Below is a small trained network, with its code and all its weights. Each question gives an input and a class and asks what happens when units are switched off, that is, made to give their printed mean instead of their output.

import numpy as np


def w(rows, s, z=0):
    codes = np.array(rows[::2]) - 128.0
    scale = np.full(codes.shape[1], s)
    scale[-1] = z or s
    return codes * scale


def f(y):
    return np.maximum(y, 0)


def log_softmax(a):
    a = a - a.max(-1, keepdims=True)
    return a - np.log(np.exp(a).sum(-1, keepdims=True))


def net(x, mask):
    res = np.array(x, float).reshape(1, 8) / 4 @ E
    y = f(res @ A[0][:, :-1].T + A[0][:, -1])
    res = res + np.where(mask, y, B[0][:, -1]) @ B[0][:, :-1]
    return log_softmax(res[-1] @ U[:, :-1].T + U[:, -1])


A, B = {}, {}
E = w([
[132,165,158,84,184,82,122,145],'x0',
[218,149,246,198,103,90,176,25],'x1',
[62,43,222,106,234,222,183,106],'x2',
[101,254,20,109,171,195,197,26],'x3',
[69,218,222,100,47,189,41,123],'x4',
[131,136,133,119,136,122,126,132],'x5',
[35,112,136,74,12,30,243,109],'x6',
[122,99,110,166,94,158,128,117],'x7',
],0.0061)
A[0] = w([
[170,144,113,217,160,174,84,110,115],'n1',
[93,82,193,101,204,176,137,105,92],'n2',
[135,54,148,135,152,54,92,136,107],'n3',
[126,82,184,108,148,191,179,113,97],'n4',
[98,36,135,149,79,126,60,215,109],'n5',
[74,198,58,110,164,162,159,156,126],'n6',
[142,52,90,173,177,92,178,157,139],'n7',
[81,193,178,109,101,170,71,141,98],'n8',
[140,55,72,200,88,180,149,120,160],'n9',
[72,112,130,64,79,80,192,102,98],'n10',
[51,187,201,108,86,155,84,114,105],'n11',
[214,112,144,118,148,189,72,130,95],'n12',
[106,175,176,174,76,175,90,147,137],'n13',
[132,114,103,111,128,134,130,129,246],'n14',
[158,119,111,168,190,184,63,185,143],'n15',
[88,70,144,132,181,188,163,119,118],'n16',
[150,187,167,54,184,77,157,166,148],'n17',
[201,160,185,164,162,125,127,86,111],'n18',
[154,118,97,168,155,169,98,148,114],'n19',
[179,164,229,198,106,100,155,54,88],'n20',
[163,132,106,110,204,49,148,129,132],'n21',
[108,167,171,90,72,188,64,139,172],'n22',
[165,119,92,116,91,105,92,71,146],'n23',
[137,56,179,119,124,110,91,149,93],'n24',
[104,168,68,114,143,190,157,44,65],'n25',
[146,203,60,130,93,70,97,157,115],'n26',
[64,91,169,82,163,123,167,97,124],'n27',
[181,133,120,173,186,183,60,170,85],'n28',
[200,182,83,141,53,39,113,195,111],'n29',
[144,103,68,187,158,115,182,136,111],'n30',
[173,146,107,160,71,92,92,151,107],'n31',
[43,101,109,93,52,86,199,137,102],'n32',
[92,226,51,134,186,156,147,61,97],'n33',
[163,25,172,148,77,142,73,211,90],'n34',
[138,69,175,168,110,96,95,194,97],'n35',
[56,106,59,92,138,164,87,219,89],'n36',
[30,109,35,44,143,164,70,254,105],'n37',
[40,84,181,106,180,153,170,133,102],'n38',
[84,101,109,177,65,165,152,81,132],'n39',
[103,110,171,144,155,54,79,226,125],'n40',
[127,155,74,143,120,176,137,79,94],'n41',
[196,153,91,119,198,210,59,115,88],'n42',
],0.0079,0.013)
B[0] = w([
[102,149,162,122,107,101,142,165,169],'n1',
[172,134,104,163,123,152,116,160,162],'n2',
[119,143,96,84,139,127,155,112,154],'n3',
[187,159,65,177,101,167,77,158,154],'n4',
[139,157,139,93,123,155,169,102,171],'n5',
[139,119,157,103,97,139,161,86,186],'n6',
[97,94,85,122,194,115,103,120,180],'n7',
[67,81,27,129,188,100,147,136,162],'n8',
[77,91,169,101,162,112,55,93,181],'n9',
[97,184,154,165,115,95,146,194,169],'n10',
[98,96,49,142,200,101,131,131,172],'n11',
[87,160,122,143,109,75,163,159,155],'n12',
[105,105,92,114,196,114,112,113,173],'n13',
[111,105,241,79,124,117,2,91,247],'n14',
[97,168,164,136,87,90,110,151,186],'n15',
[168,146,88,151,130,160,72,157,170],'n16',
[114,112,187,108,109,145,68,102,170],'n17',
[140,121,149,161,85,104,156,91,165],'n18',
[118,151,155,139,124,92,124,163,154],'n19',
[192,86,95,182,118,95,177,76,173],'n20',
[85,97,90,95,164,127,94,123,169],'n21',
[96,80,96,110,179,107,97,104,200],'n22',
[116,114,133,152,127,160,104,125,161],'n23',
[136,149,93,92,95,155,190,123,151],'n24',
[136,155,99,75,113,156,207,130,161],'n25',
[161,148,96,150,128,187,76,158,171],'n26',
[144,156,120,155,112,153,88,167,167],'n27',
[86,168,140,147,117,87,171,184,162],'n28',
[152,149,88,157,132,196,93,175,181],'n29',
[91,93,60,95,174,106,122,129,160],'n30',
[152,137,107,132,141,169,119,138,156],'n31',
[95,201,170,163,133,78,151,209,179],'n32',
[135,124,129,40,90,151,191,124,191],'n33',
[117,166,112,51,111,152,201,109,170],'n34',
[119,165,93,65,114,175,192,106,159],'n35',
[198,117,129,204,103,93,168,60,169],'n36',
[221,90,152,229,106,84,162,40,200],'n37',
[162,166,92,157,140,170,97,170,165],'n38',
[115,152,195,109,111,109,116,143,162],'n39',
[123,139,155,70,110,162,173,95,166],'n40',
[130,130,138,70,115,172,165,130,152],'n41',
[95,166,135,134,99,81,178,191,175],'n42',
],0.0079,0.013)
U = w([
[116,163,115,34,108,200,242,121,57],'0',
[65,189,156,168,114,42,176,242,44],'1',
[191,98,126,218,117,90,185,55,121],'2',
[159,158,77,172,128,254,72,207,70],'3',
[84,127,182,92,135,135,74,114,255],'4',
[51,73,52,95,204,89,122,138,50],'5',
[104,121,183,102,123,138,88,124,253],'6',
[93,118,192,86,115,139,80,110,207],'7',
],0.0094,0.007)

Each question gives the input, the list of numbers given to net, and the class t.
The units are the neurons (one row each of A and B). Each row of codes is followed by its name. A weight is (code - 128) times the scale printed after its matrix; where a second scale follows, it is the last column's (A, B and U).
mask holds one flag per neuron, in row order. A switched-off neuron (its flag False) gives its mean, the last column of its row in B, instead of its output. The means were averaged over made-up inputs and are rounded, as every weight is.
A unit's drop is (log p(t) with every unit on - log p(t) with that unit switched off) / (log p(t) with every unit on - log p(t) with every unit switched off).
The circuit of an input: a set's keep is (log p(t) with only the set's units on - log p(t) with every unit switched off) / (log p(t) with every unit on - log p(t) with every unit switched off). Starting from the 12 units with the biggest drops (on a tie, the unit counted first), units are removed one at a time, each time the one whose removal leaves the highest keep (on an exact tie, the one counted first), for as long as the keep stays at least 0.8.
units of the circuit, in order: the units of the circuit, biggest drop first
most important unit: the unit with the biggest drop
k most important neurons: the k neurons with the biggest drops, biggest first
drop when u is switched off: that unit's drop, to one decimal
input [4,7,-4,-1,3,-3,-2,6], class 2: units of the circuit, in order	(n20)
input [-6,-2,-8,-8,1,0,0,-4], class 0: units of the circuit, in order	(n34 n35)
input [-6,4,4,-2,-8,-2,1,4], class 5: units of the circuit, in order	(n7 n30)
input [6,-6,-4,-6,2,3,2,4], class 0: units of the circuit, in order	(n40 n34 n5)
input [-5,1,7,5,6,-6,-5,-2], class 3: units of the circuit, in order	(n4 n2)
input [4,4,-2,5,8,5,3,1], class 5: 2 most important neurons	(n11 n8)
input [7,8,7,7,7,-6,3,-7], class 2: 2 most important neurons	(n20 n18)
input [-6,-3,5,3,-2,7,-8,2], class 1: units of the circuit, in order	(n42 n28)
input [7,-6,-1,0,6,-1,-8,2], class 1: 2 most important neurons	(n42 n28)
input [3,-7,7,-8,6,8,-2,-3], class 0: 2 most important neurons	(n34 n40)
input [-3,1,-6,4,-7,-6,-6,1], class 5: 2 most important neurons	(n30 n7)
input [-8,7,0,-2,-6,-7,0,3], class 7: 2 most important neurons	(n9 n37)
input [-6,0,4,-4,-6,-4,-6,-4], class 1: units of the circuit, in order	(n28 n15)
input [-1,-6,2,8,-7,7,-4,0], class 0: 3 most important neurons	(n33 n25 n6)
input [-2,-7,-1,-6,-8,7,8,6], class 1: most important neuron	(n32)
input [6,6,-8,-1,0,1,-2,4], class 3: 3 most important neurons	(n29 n37 n26)
input [5,4,3,-5,0,-3,-3,5], class 0: 3 most important neurons	(n34 n35 n24)
input [-6,-2,-1,3,8,-1,-6,7], class 5: 2 most important neurons	(n8 n22)
input [-3,2,-7,-8,7,-6,-4,5], class 0: 3 most important neurons	(n34 n35 n5)
input [8,7,-7,-3,-4,-8,7,-7], class 6: most important unit	n17
input [6,-8,2,5,-2,-7,2,-8], class 2: drop when n37 is switched off	0.7
input [3,8,7,-8,7,-6,3,6], class 0: drop when n34 is switched off	0.3
input [2,6,-8,1,3,-7,2,3], class 3: drop when n38 is switched off	0.0
